grid =
[[-0.052  0.162 -0.074 -0.025  0.104  0.192 -0.020  0.103 -0.141 -0.084
  -0.096  0.085 -0.047]
 [ 0.136 -0.061  0.098  0.002 -0.096 -0.077 -0.241 -0.087  0.098 -0.063
   0.042  0.045  0.095]
 [ 0.028  0.074  0.063 -0.015 -0.013 -0.103  0.248  0.010  0.137  0.130
   0.089 -0.050 -0.067]
 [-0.102 -0.188 -0.052  0.019 -0.055 -0.154  0.177 -0.054  0.009  0.103
   0.026 -0.160 -0.036]
 [ 0.036 -0.139  0.064  0.010 -0.107 -0.208  0.081 -0.093  0.143  0.095
   0.092 -0.105  0.011]
 [ 0.088  0.240  0.044 -0.039  0.063  0.143 -0.072  0.077  0.002 -0.070
  -0.019  0.146 -0.013]]
Indices start at 0.
(0, 0)	-0.052
(2, 6)	0.248
(1, 12)	0.095
(3, 7)	-0.054
(3, 8)	0.009
(2, 1)	0.074
(3, 6)	0.177
(4, 0)	0.036
(5, 10)	-0.019
(1, 2)	0.098
(2, 11)	-0.050
(4, 5)	-0.208
(1, 3)	0.002
(0, 10)	-0.096
(1, 0)	0.136
(3, 2)	-0.052
(2, 10)	0.089
(0, 6)	-0.020
(5, 8)	0.002
(0, 12)	-0.047
(4, 4)	-0.107
(4, 9)	0.095
(0, 4)	0.104
(4, 12)	0.011
(2, 5)	-0.103
(5, 6)	-0.072
(1, 9)	-0.063
(4, 7)	-0.093

X =
[[ 21.7 -18.9  44.2   0.5  25.3  22.0 -20.1 -19.8  16.5  35.3 -18.6]
 [-18.4 -14.5  41.0   6.8 -17.4 -30.5 -16.7 -16.3 -38.5  -6.1 -14.9]
 [ 32.4 -74.1 -53.8 -51.8  31.9  22.6 -81.6 -83.1  12.4   7.1 -80.2]
 [-53.3  35.8  16.6  64.4 -53.7 -42.0  37.3  36.9 -29.8 -21.1  35.3]
 [ 42.6 -46.4 -40.3 -50.9  42.7  32.0 -51.6 -51.0  19.6  10.2 -49.0]
 [-32.3  24.0  63.2   4.7 -30.5 -22.0  30.0  30.2 -12.3   7.3  29.6]
 [  4.4  15.5 -56.7  77.6   3.0  -1.9  -0.7  -0.8  -8.2 -15.8   0.0]
 [-34.7   9.7  80.4 -28.5 -34.5 -20.6  19.4  20.0 -10.5   6.0  18.4]
 [-33.4  59.4 -35.2  39.0 -33.9 -24.4  66.7  66.3 -15.1 -23.7  61.5]
 [ -3.2  30.2 -50.4  54.4  -7.7 -52.2  25.2  27.5 -69.6 -88.0  24.3]]
X[0][0] = 21.7
X[:, -2] = [35.3, -6.1, 7.1, -21.1, 10.2, 7.3, -15.8, 6.0, -23.7, -88.0]
X[-10][-5] = -20.1
X[9][-4] = 27.5
X[3] = [-53.3, 35.8, 16.6, 64.4, -53.7, -42.0, 37.3, 36.9, -29.8, -21.1, 35.3]
X[2][-6] = 22.6
X[6][7] = -0.8
X[1][9] = -6.1
X[6][5] = -1.9
X[:, 7] = [-19.8, -16.3, -83.1, 36.9, -51.0, 30.2, -0.8, 20.0, 66.3, 27.5]
X[:, -10] = [-18.9, -14.5, -74.1, 35.8, -46.4, 24.0, 15.5, 9.7, 59.4, 30.2]
X[-10] = [21.7, -18.9, 44.2, 0.5, 25.3, 22.0, -20.1, -19.8, 16.5, 35.3, -18.6]
X[-1][3] = 54.4
X[-10][5] = 22.0
X[6] = [4.4, 15.5, -56.7, 77.6, 3.0, -1.9, -0.7, -0.8, -8.2, -15.8, 0.0]
X[9][0] = -3.2
X[:, -1] = [-18.6, -14.9, -80.2, 35.3, -49.0, 29.6, 0.0, 18.4, 61.5, 24.3]
X[-9][5] = -30.5
X[-5][3] = 4.7
X[5][8] = -12.3
X[-2][-9] = -35.2
X[6][8] = -8.2
X[8][1] = 59.4
X[-8][3] = -51.8
X[-6][6] = -51.6
X[-6][3] = -50.9
X[8][-7] = -33.9
X[7][-6] = -20.6
X[-6] = [42.6, -46.4, -40.3, -50.9, 42.7, 32.0, -51.6, -51.0, 19.6, 10.2, -49.0]
X[-9][3] = 6.8
X[:, 6] = [-20.1, -16.7, -81.6, 37.3, -51.6, 30.0, -0.7, 19.4, 66.7, 25.2]
X[9][9] = -88.0

a =
[[ 0.041 -0.027 -0.061  0.001 -0.102  0.091 -0.022  0.101 -0.071  0.049]
 [ 0.203 -0.081 -0.017  0.078 -0.131 -0.063 -0.004 -0.023  0.004 -0.002]
 [ 0.006 -0.028 -0.035 -0.064 -0.238 -0.246  0.031  0.027  0.091 -0.103]
 [ 0.043  0.128  0.153  0.045 -0.073 -0.017  0.023 -0.123  0.078 -0.032]
 [-0.064  0.038 -0.197 -0.011 -0.211  0.049  0.063  0.038  0.060  0.075]
 [-0.037 -0.071  0.097 -0.051  0.067 -0.003  0.009  0.149 -0.034  0.071]
 [ 0.075 -0.070 -0.035  0.076 -0.057  0.060 -0.153 -0.063  0.125  0.072]
 [ 0.025 -0.090 -0.051 -0.128 -0.051 -0.048  0.019 -0.010  0.050  0.064]
 [-0.042 -0.020 -0.052  0.036 -0.151 -0.072  0.088  0.062 -0.050 -0.054]
 [ 0.024  0.065  0.034 -0.084 -0.156  0.066  0.052 -0.062  0.070 -0.023]
 [ 0.159 -0.137  0.130 -0.126 -0.065 -0.001  0.157 -0.076  0.240  0.071]
 [-0.057 -0.088  0.003 -0.072  0.052 -0.033 -0.041 -0.002 -0.036 -0.159]
 [ 0.007 -0.008 -0.099 -0.127  0.173 -0.091  0.055  0.015  0.193 -0.013]
 [ 0.094 -0.054  0.080  0.087 -0.025 -0.082  0.004 -0.097 -0.055  0.027]]
Rows and columns are counted from 0.
(0, 0) -> 0.041
(12, 2) -> -0.099
(9, 7) -> -0.062
(8, 3) -> 0.036
(8, 5) -> -0.072
(12, 8) -> 0.193
(7, 3) -> -0.128
(7, 4) -> -0.051
(4, 9) -> 0.075
(2, 9) -> -0.103
(0, 3) -> 0.001
(1, 3) -> 0.078
(11, 3) -> -0.072
(7, 1) -> -0.090
(3, 1) -> 0.128
(13, 7) -> -0.097
(8, 4) -> -0.151
(6, 4) -> -0.057
(10, 7) -> -0.076
(3, 3) -> 0.045
(9, 4) -> -0.156
(7, 0) -> 0.025
(4, 8) -> 0.060
(6, 1) -> -0.070
(1, 6) -> -0.004
(7, 5) -> -0.048
(5, 5) -> -0.003
(2, 3) -> -0.064
(7, 8) -> 0.050
(4, 5) -> 0.049
(13, 6) -> 0.004
(10, 6) -> 0.157
(4, 4) -> -0.211
(11, 8) -> -0.036
(3, 0) -> 0.043

B = [ -6.428  -3.772  -1.412  11.028 -14.485  13.135   2.354  -5.180   5.026]
B[0]: -6.428
B[-5]: -14.485
B[-7]: -1.412
B[-2]: -5.180
B[1]: -3.772
B[3]: 11.028

x = [943, 363, 116, 573, 640, 697, 634, 373]
x[0] => 943
x[6] => 634
x[-4] => 640
